Here is a tiny trained network, its code and every weight. The questions are about switching its units off for an input and a target symbol, where a switched-off unit gives its printed mean instead of its output.

import numpy as np


def w(rows, s, z=0):
    codes = np.array(rows[::2]) - 128.0
    scale = np.full(codes.shape[1], s)
    scale[-1] = z or s
    return codes * scale


def norm(h):
    return h / np.sqrt((h * h).mean(-1, keepdims=True) + 1e-5)


def f(y):
    return np.maximum(y, 0)


def softmax(a):
    e = np.exp(a - a.max(-1, keepdims=True))
    return e / e.sum(-1, keepdims=True)


def log_softmax(a):
    a = a - a.max(-1, keepdims=True)
    return a - np.log(np.exp(a).sum(-1, keepdims=True))


def net(x, mask):
    ids = ['βγδεζθλμσψ'.index(c) for c in x.split()]
    T = len(ids)
    res = E[ids] + P[:T]
    u = 0
    for l in range(2):
        q, k, v = (norm(res) @ M[l].T for M in (Q, K, V))
        z = softmax(np.where(np.tri(T) > 0, q @ k.T / 2**0.5, -1e9)) @ v
        res = res + np.where(mask[u], z, O[l][:, -1]) @ O[l][:, :-1]
        u += 1
        y = f(norm(res) @ A[l][:, :-1].T + A[l][:, -1])
        res = res + np.where(mask[u : u + 4], y, B[l][:, -1]) @ B[l][:, :-1]
        u += 4
    return log_softmax(norm(res)[-1] @ U[:, :-1].T + U[:, -1])


Q, K, V, O, A, B = {}, {}, {}, {}, {}, {}
E = w([
[39,84,117,93,118,149,173,200,111,78,110,194],'β',
[144,163,206,101,106,142,133,154,91,250,172,166],'γ',
[151,104,169,85,35,81,122,53,43,104,223,126],'δ',
[56,154,220,143,140,160,2,84,79,142,160,166],'ε',
[179,176,62,76,38,78,16,165,55,130,162,141],'ζ',
[153,163,217,132,117,176,148,130,127,226,203,180],'θ',
[164,144,169,157,76,102,153,160,115,229,209,154],'λ',
[188,4,88,133,211,142,91,93,116,161,127,149],'μ',
[69,80,66,40,61,55,97,102,99,170,114,22],'σ',
[157,224,105,35,102,192,133,62,69,187,116,164],'ψ',
],0.0069)
P = w([
[150,12,97,140,46,255,121,137,63,65,77,84],'0',
[117,57,111,152,75,219,114,143,79,146,122,132],'1',
[118,76,120,136,92,183,119,143,78,156,133,136],'2',
[121,88,129,125,100,161,124,139,86,156,139,143],'3',
[118,95,126,119,110,146,124,139,98,156,143,150],'4',
[119,109,135,111,120,129,122,138,105,152,143,152],'5',
[119,121,135,110,130,113,127,137,110,150,140,155],'6',
[122,130,142,104,143,98,121,137,116,145,143,157],'7',
[124,141,147,94,153,82,125,133,121,139,142,159],'8',
[131,157,143,89,163,66,128,126,130,135,145,157],'9',
[130,176,152,81,172,45,120,117,135,132,151,157],'10',
[131,191,146,68,174,33,109,108,157,138,176,155],'11',
],0.0067)
Q[0] = w([
[159,147,117,219,116,160,161,133,254,88,54,82],'L0H1',
[139,105,150,87,87,122,113,104,60,184,124,157],'L0H1',
],0.0053)
K[0] = w([
[117,84,117,157,29,254,116,141,54,162,139,88],'L0H1',
[99,122,117,72,190,93,148,153,163,115,157,186],'L0H1',
],0.0046)
V[0] = w([
[205,83,76,182,229,125,44,57,118,169,156,91],'L0H1',
[111,202,154,71,40,122,62,60,142,207,253,77],'L0H1',
],0.0037)
O[0] = w([
[73,124,164,98,23,135,144,163,202,87,78,189,2],'L0H1',
[141,81,170,138,121,103,188,134,4,146,17,141,138],'L0H1',
],0.0049,0.001)
A[0] = w([
[129,162,165,85,61,108,110,97,164,148,94,139,91],'L0N1',
[149,129,178,110,167,76,162,123,125,119,87,183,8],'L0N2',
[201,102,194,200,77,123,179,96,151,54,173,65,18],'L0N3',
[113,128,124,69,167,253,140,32,108,119,94,116,22],'L0N4',
],0.0056,0.0014)
B[0] = w([
[153,137,151,142,103,61,148,131,129,96,75,183,228],'L0N1',
[117,92,103,152,82,200,116,154,139,143,142,117,241],'L0N2',
[82,119,145,133,149,64,154,57,103,1,150,146,162],'L0N3',
[140,151,132,172,204,59,185,147,154,149,46,133,252],'L0N4',
],0.0058,0.0018)
Q[1] = w([
[164,11,101,114,203,98,95,121,175,142,122,205],'L1H1',
[216,120,170,167,74,133,59,30,156,159,80,89],'L1H1',
],0.011)
K[1] = w([
[97,175,144,89,90,75,121,123,254,117,147,172],'L1H1',
[111,81,153,154,32,171,162,159,113,109,35,168],'L1H1',
],0.009)
V[1] = w([
[1,163,119,77,122,143,124,168,64,84,95,139],'L1H1',
[121,179,217,139,150,206,141,125,134,126,152,192],'L1H1',
],0.0068)
O[1] = w([
[3,248,138,104,147,105,231,199,80,120,180,152,254],'L1H1',
[148,130,73,161,74,80,105,222,27,30,124,74,90],'L1H1',
],0.0058,0.0027)
A[1] = w([
[113,141,30,123,96,54,147,180,91,34,63,29,1],'L1N1',
[183,79,97,107,86,67,82,175,109,110,69,2,14],'L1N2',
[60,26,85,105,122,79,68,159,105,81,150,137,11],'L1N3',
[94,117,151,70,211,110,195,91,148,174,120,213,61],'L1N4',
],0.0054,0.0024)
B[1] = w([
[115,112,141,227,88,166,25,53,215,211,116,112,173],'L1N1',
[81,180,156,1,128,133,183,225,146,118,163,71,160],'L1N2',
[175,195,196,151,170,125,210,42,124,134,138,150,195],'L1N3',
[152,145,104,148,34,96,82,135,80,95,116,64,254],'L1N4',
],0.0059,0.0045)
U = w([
[179,168,193,157,131,160,148,151,169,182,175,88,93],'β',
[152,135,37,86,2,167,19,166,96,106,168,149,68],'γ',
[168,104,130,149,71,115,167,34,63,35,177,120,79],'δ',
[167,96,190,13,184,140,152,187,117,86,109,101,102],'ε',
[165,119,167,148,111,128,93,197,136,58,118,26,133],'ζ',
[137,55,107,126,183,95,83,113,171,124,85,188,254],'θ',
[63,123,65,97,180,96,182,208,136,82,157,150,205],'λ',
[189,214,134,162,179,139,238,72,137,171,51,166,131],'μ',
[42,117,155,60,123,123,171,75,174,231,119,96,70],'σ',
[50,161,185,250,138,130,40,83,111,143,98,138,96],'ψ',
],0.0064,0.006)

Each question gives the input, a string of symbols that net reads in full, and the target symbol t.
The units are the heads (2 rows each of Q, K, V and O) and the neurons (one row each of A and B). Each row of codes is followed by its name. A weight is (code - 128) times the scale printed after its matrix; where a second scale follows, it is the last column's (O, A, B and U).
mask holds one flag per unit, layer by layer, with each layer's heads first. A switched-off unit (its flag False) gives its mean, the last column of its rows in O or B, instead of its output. The means were averaged over made-up inputs and are rounded, as every weight is.
A unit's drop is (log p(t) with every unit on - log p(t) with that unit switched off) / (log p(t) with every unit on - log p(t) with every unit switched off).
The circuit of an input: a set's keep is (log p(t) with only the set's units on - log p(t) with every unit switched off) / (log p(t) with every unit on - log p(t) with every unit switched off). Starting from all 10 units, units are removed one at a time, each time the one whose removal leaves the highest keep (on an exact tie, the one counted first), for as long as the keep stays at least 0.8.
units of the circuit, in order: the units of the circuit, biggest drop first
most important unit: the unit with the biggest drop
k most important neurons: the k neurons with the biggest drops, biggest first
top k neurons in layer l: the k neurons of layer l with the biggest drops, biggest first
input ε β μ ε δ β μ, target ψ: units of the circuit, in order	L1N1, L0H1, L1H1
input σ μ μ ζ ψ μ μ ψ μ, target μ: units of the circuit, in order	L1N3, L1H1, L0H1, L0N1
input β β ε μ ζ σ ε θ θ β, target ψ: units of the circuit, in order	L1N1, L1H1, L0H1
input ζ δ ε μ θ θ β θ β ψ β, target μ: units of the circuit, in order	L1N3, L1H1, L0H1, L0N2
input ζ μ θ ε γ λ β μ σ β, target θ: units of the circuit, in order	L1H1, L0N1, L0H1
input θ β σ μ δ β γ δ ψ β ψ μ, target δ: 3 most important neurons	L1N4, L1N3, L0N4
input ε μ σ β ζ β, target γ: most important unit	L1N4
input μ σ ψ β β ε β δ β μ, target σ: units of the circuit, in order	L1H1, L0H1, L0N1
input λ β μ ζ β ζ ψ μ, target γ: units of the circuit, in order	L1N4, L0H1
input μ μ μ ψ σ λ μ, target μ: 2 most important neurons	L1N3, L0N4
input ζ θ β ζ ψ λ δ μ ζ σ β μ, target γ: top 2 neurons in layer 1	L1N4, L1N3
input ε β ψ β, target μ: units of the circuit, in order	L1N3, L1H1, L0N4, L0H1
input μ σ β β γ ζ β β ζ, target λ: top 3 neurons in layer 1	L1N4, L1N1, L1N3
input δ λ γ β ζ λ β β μ θ β μ, target ζ: 2 most important neurons	L0N1, L1N2
input σ β β λ ζ β σ β, target σ: units of the circuit, in order	L1H1
input σ ε λ β μ β σ β μ σ μ, target σ: 2 most important neurons	L0N1, L1N4
input μ β γ, target γ: units of the circuit, in order	L1H1, L0H1
input ε μ θ β σ β ε δ ζ μ, target ζ: top 3 neurons in layer 1	L1N2, L1N1, L1N3
input μ β λ β, target ε: 2 most important neurons	L1N2, L1N3
input σ δ θ μ γ ζ σ β μ μ β μ, target λ: units of the circuit, in order	L1H1
input μ λ λ μ β γ λ δ ε ζ ζ β, target β: 2 most important neurons	L1N1, L1N3
input β μ ε μ, target ψ: 2 most important neurons	L1N1, L0N1
